Here is a tiny trained network, its code and every weight. The questions are about switching its units off for an input and a class, where a switched-off unit gives its printed mean instead of its output.

import numpy as np


def w(rows, s, z=0):
    codes = np.array(rows[::2]) - 128.0
    scale = np.full(codes.shape[1], s)
    scale[-1] = z or s
    return codes * scale


def f(y):
    return y / 2 * (1 + np.tanh(0.7978845608 * (y + 0.044715 * y**3)))


def log_softmax(a):
    a = a - a.max(-1, keepdims=True)
    return a - np.log(np.exp(a).sum(-1, keepdims=True))


def net(x, mask):
    res = np.array(x, float).reshape(1, 3) / 4 @ E
    y = f(res @ A[0][:, :-1].T + A[0][:, -1])
    res = res + np.where(mask, y, B[0][:, -1]) @ B[0][:, :-1]
    return log_softmax(res[-1] @ U[:, :-1].T + U[:, -1])


A, B = {}, {}
E = w([
[10,98,113,73,252,166],'x0',
[208,242,161,213,246,128],'x1',
[17,248,153,150,66,151],'x2',
],0.0038)
A[0] = w([
[80,198,116,137,94,144,141],'n0',
[114,137,138,129,123,128,36],'n1',
[45,237,131,136,77,124,91],'n2',
[71,22,140,120,34,142,102],'n3',
[169,185,128,151,188,129,93],'n4',
[168,191,126,157,193,125,105],'n5',
[132,127,126,127,132,122,123],'n6',
[80,48,126,111,58,123,113],'n7',
[53,104,123,105,217,151,91],'n8',
[51,235,133,131,77,132,89],'n9',
[169,199,131,168,200,134,146],'n10',
[178,205,132,148,203,128,113],'n11',
[213,37,122,112,171,119,108],'n12',
[128,126,117,132,127,143,254],'n13',
[166,186,142,153,191,119,107],'n14',
[187,141,127,163,52,111,99],'n15',
[230,161,126,140,23,127,118],'n16',
[163,134,135,146,83,117,74],'n17',
[224,20,130,112,174,134,116],'n18',
[83,59,120,99,53,114,89],'n19',
[141,140,134,139,144,135,56],'n20',
[211,156,116,148,34,117,101],'n21',
[2,92,110,119,251,110,112],'n22',
[96,76,95,114,75,137,121],'n23',
[186,67,114,121,160,112,85],'n24',
],0.0097,0.0054)
B[0] = w([
[111,109,121,161,164,91,182],'n0',
[100,124,132,128,103,180,92],'n1',
[55,98,123,174,143,141,201],'n2',
[100,185,89,87,111,126,222],'n3',
[96,153,113,100,96,149,154],'n4',
[100,150,106,95,105,135,168],'n5',
[125,126,129,127,126,127,125],'n6',
[108,164,97,94,122,114,200],'n7',
[124,144,163,109,154,189,178],'n8',
[52,101,130,167,145,133,196],'n9',
[120,166,97,97,127,82,206],'n10',
[101,160,102,92,101,127,186],'n11',
[67,106,123,168,148,127,208],'n12',
[170,148,118,135,211,1,253],'n13',
[106,149,104,99,103,139,165],'n14',
[119,138,158,111,165,163,180],'n15',
[134,154,162,110,223,152,236],'n16',
[113,127,142,115,127,181,127],'n17',
[57,120,124,183,163,104,230],'n18',
[97,177,104,99,99,149,186],'n19',
[103,129,126,117,101,175,99],'n20',
[122,144,162,107,179,174,206],'n21',
[138,171,182,105,222,159,232],'n22',
[116,166,111,110,124,108,175],'n23',
[82,112,126,151,122,162,154],'n24',
],0.036,0.0041)
U = w([
[116,170,61,51,86,107,115],'0',
[167,141,217,102,179,184,118],'1',
[66,84,114,234,131,119,108],'2',
[254,98,116,157,110,51,254],'3',
[140,103,150,130,61,215,75],'4',
[142,94,141,128,59,229,82],'5',
[148,99,143,130,71,188,70],'6',
],0.0074,0.0022)

Each question gives the input, the list of numbers given to net, and the class t.
The units are the neurons (one row each of A and B). Each row of codes is followed by its name. A weight is (code - 128) times the scale printed after its matrix; where a second scale follows, it is the last column's (A, B and U).
mask holds one flag per neuron, in row order. A switched-off neuron (its flag False) gives its mean, the last column of its row in B, instead of its output. The means were averaged over made-up inputs and are rounded, as every weight is.
A unit's drop is (log p(t) with every unit on - log p(t) with that unit switched off) / (log p(t) with every unit on - log p(t) with every unit switched off).
The circuit of an input: a set's keep is (log p(t) with only the set's units on - log p(t) with every unit switched off) / (log p(t) with every unit on - log p(t) with every unit switched off). Starting from the 12 units with the biggest drops (on a tie, the unit counted first), units are removed one at a time, each time the one whose removal leaves the highest keep (on an exact tie, the one counted first), for as long as the keep stays at least 0.8.
units of the circuit, in order: the units of the circuit, biggest drop first
k most important neurons: the k neurons with the biggest drops, biggest first
drop when u is switched off: that unit's drop, to one decimal
input [-1,6,-8], class 2: units of the circuit, in order -> [n18]
input [7,-1,6], class 1: 3 most important neurons -> [n22; n8; n18]
input [-1,-2,-5], class 2: 2 most important neurons -> [n18; n12]
input [5,3,7], class 2: 2 most important neurons -> [n2; n9]
input [-8,-7,1], class 1: 2 most important neurons -> [n16; n21]
input [-5,-4,-7], class 2: 3 most important neurons -> [n18; n12; n22]
input [-6,-4,-5], class 1: 2 most important neurons -> [n16; n21]
input [-4,-5,-6], class 2: 2 most important neurons -> [n18; n12]
input [5,2,-7], class 2: 3 most important neurons -> [n18; n12; n16]
input [6,6,-3], class 0: 3 most important neurons -> [n10; n11; n16]
input [-4,8,-8], class 0: 2 most important neurons -> [n10; n11]
input [3,8,8], class 0: 4 most important neurons -> [n10; n11; n5; n14]
input [5,2,6], class 2: 3 most important neurons -> [n2; n9; n16]
input [-1,8,-7], class 0: units of the circuit, in order -> [n10]
input [7,-2,1], class 1: drop when n22 is switched off -> 0.1
input [4,5,0], class 0: drop when n11 is switched off -> 0.1
input [-5,-3,0], class 1: drop when n16 is switched off -> 0.2
